Below is a small trained network, with its code and all its weights. Each question gives an input and a class and asks what happens when units are switched off, that is, made to give their printed mean instead of their output.

import numpy as np


def w(rows, s, z=0):
    codes = np.array(rows[::2]) - 128.0
    scale = np.full(codes.shape[1], s)
    scale[-1] = z or s
    return codes * scale


def f(y):
    return np.maximum(y, 0)


def log_softmax(a):
    a = a - a.max(-1, keepdims=True)
    return a - np.log(np.exp(a).sum(-1, keepdims=True))


def net(x, mask):
    res = np.array(x, float).reshape(1, 3) / 4 @ E
    y = f(res @ A[0][:, :-1].T + A[0][:, -1])
    res = res + np.where(mask, y, B[0][:, -1]) @ B[0][:, :-1]
    return log_softmax(res[-1] @ U[:, :-1].T + U[:, -1])


A, B = {}, {}
E = w([
[84,85,194,196],'x0',
[219,72,117,162],'x1',
[93,6,74,104],'x2',
],0.011)
A[0] = w([
[232,94,87,159,87],'neuron 0',
[207,105,118,180,98],'neuron 1',
[150,163,171,165,105],'neuron 2',
[96,95,252,207,85],'neuron 3',
[163,184,160,92,42],'neuron 4',
[98,99,75,79,27],'neuron 5',
[90,150,125,99,46],'neuron 6',
[106,101,159,153,118],'neuron 7',
[82,167,89,83,100],'neuron 8',
[45,157,124,67,172],'neuron 9',
[181,152,71,39,57],'neuron 10',
[134,74,71,146,106],'neuron 11',
[195,182,154,131,90],'neuron 12',
[144,170,147,141,253],'neuron 13',
[160,173,164,166,242],'neuron 14',
[148,184,158,169,40],'neuron 15',
[116,104,118,124,240],'neuron 16',
[135,175,151,176,85],'neuron 17',
[111,106,96,149,189],'neuron 18',
[180,98,155,149,101],'neuron 19',
[50,131,176,95,116],'neuron 20',
[135,98,90,61,96],'neuron 21',
[18,165,97,134,50],'neuron 22',
[79,84,192,183,90],'neuron 23',
[98,74,163,153,92],'neuron 24',
[73,147,152,72,163],'neuron 25',
[174,181,163,102,102],'neuron 26',
[100,54,135,56,176],'neuron 27',
[66,153,132,121,189],'neuron 28',
[108,108,181,166,56],'neuron 29',
[180,176,156,130,93],'neuron 30',
[88,84,74,100,179],'neuron 31',
[183,128,88,171,138],'neuron 32',
[113,59,81,76,121],'neuron 33',
],0.011,0.0037)
B[0] = w([
[161,84,227,170,222],'neuron 0',
[125,60,223,169,201],'neuron 1',
[53,122,104,108,189],'neuron 2',
[188,163,145,22,255],'neuron 3',
[84,110,162,98,190],'neuron 4',
[97,126,178,96,174],'neuron 5',
[172,43,240,164,153],'neuron 6',
[155,196,138,75,177],'neuron 7',
[207,87,239,159,187],'neuron 8',
[185,99,200,196,216],'neuron 9',
[255,171,221,14,222],'neuron 10',
[59,112,119,125,203],'neuron 11',
[51,121,148,112,209],'neuron 12',
[61,167,94,170,218],'neuron 13',
[85,130,87,148,232],'neuron 14',
[62,107,164,112,188],'neuron 15',
[74,146,43,143,189],'neuron 16',
[65,125,130,117,185],'neuron 17',
[79,156,85,131,179],'neuron 18',
[141,59,211,195,178],'neuron 19',
[184,69,157,163,191],'neuron 20',
[78,171,121,79,185],'neuron 21',
[149,56,212,162,190],'neuron 22',
[184,193,149,50,221],'neuron 23',
[110,159,135,57,194],'neuron 24',
[155,98,183,199,193],'neuron 25',
[47,139,150,110,203],'neuron 26',
[68,169,133,147,222],'neuron 27',
[180,78,155,191,194],'neuron 28',
[216,126,212,62,177],'neuron 29',
[53,107,143,113,197],'neuron 30',
[77,148,112,137,215],'neuron 31',
[161,67,212,195,186],'neuron 32',
[62,136,140,127,223],'neuron 33',
],0.0061,0.008)
U = w([
[160,66,164,226,69],'0',
[168,159,146,17,121],'1',
[21,129,121,135,64],'2',
[122,139,101,183,237],'3',
[206,155,6,177,3],'4',
[204,161,12,176,3],'5',
],0.014,0.011)

Each question gives the input, the list of numbers given to net, and the class t.
The units are the neurons (one row each of A and B). Each row of codes is followed by its name. A weight is (code - 128) times the scale printed after its matrix; where a second scale follows, it is the last column's (A, B and U).
mask holds one flag per neuron, in row order. A switched-off neuron (its flag False) gives its mean, the last column of its row in B, instead of its output. The means were averaged over made-up inputs and are rounded, as every weight is.
A unit's drop is (log p(t) with every unit on - log p(t) with that unit switched off) / (log p(t) with every unit on - log p(t) with every unit switched off).
The circuit of an input: a set's keep is (log p(t) with only the set's units on - log p(t) with every unit switched off) / (log p(t) with every unit on - log p(t) with every unit switched off). Starting from the 12 units with the biggest drops (on a tie, the unit counted first), units are removed one at a time, each time the one whose removal leaves the highest keep (on an exact tie, the one counted first), for as long as the keep stays at least 0.8.
units of the circuit, in order: the units of the circuit, biggest drop first
top k neurons: the k neurons with the biggest drops, biggest first
drop of u: that unit's drop, to one decimal
input [-6,6,2], class 0: top 2 neurons -> [neuron 0; neuron 3]
input [8,3,-6], class 1: units of the circuit, in order -> [neuron 3]
input [2,-3,-3], class 3: top 2 neurons -> [neuron 0; neuron 1]
input [8,3,-8], class 1: top 3 neurons -> [neuron 3; neuron 29; neuron 23]
input [-3,-3,-1], class 3: top 2 neurons -> [neuron 3; neuron 0]
input [-3,1,1], class 3: top 3 neurons -> [neuron 3; neuron 23; neuron 29]
input [8,7,-7], class 1: top 2 neurons -> [neuron 3; neuron 23]
input [-3,-3,1], class 3: top 2 neurons -> [neuron 3; neuron 0]
input [7,6,6], class 1: drop of neuron 24 -> 0.2
input [7,-7,-2], class 0: drop of neuron 22 -> 0.4
input [4,0,0], class 1: drop of neuron 3 -> 0.1
input [3,3,3], class 3: drop of neuron 10 -> 0.4
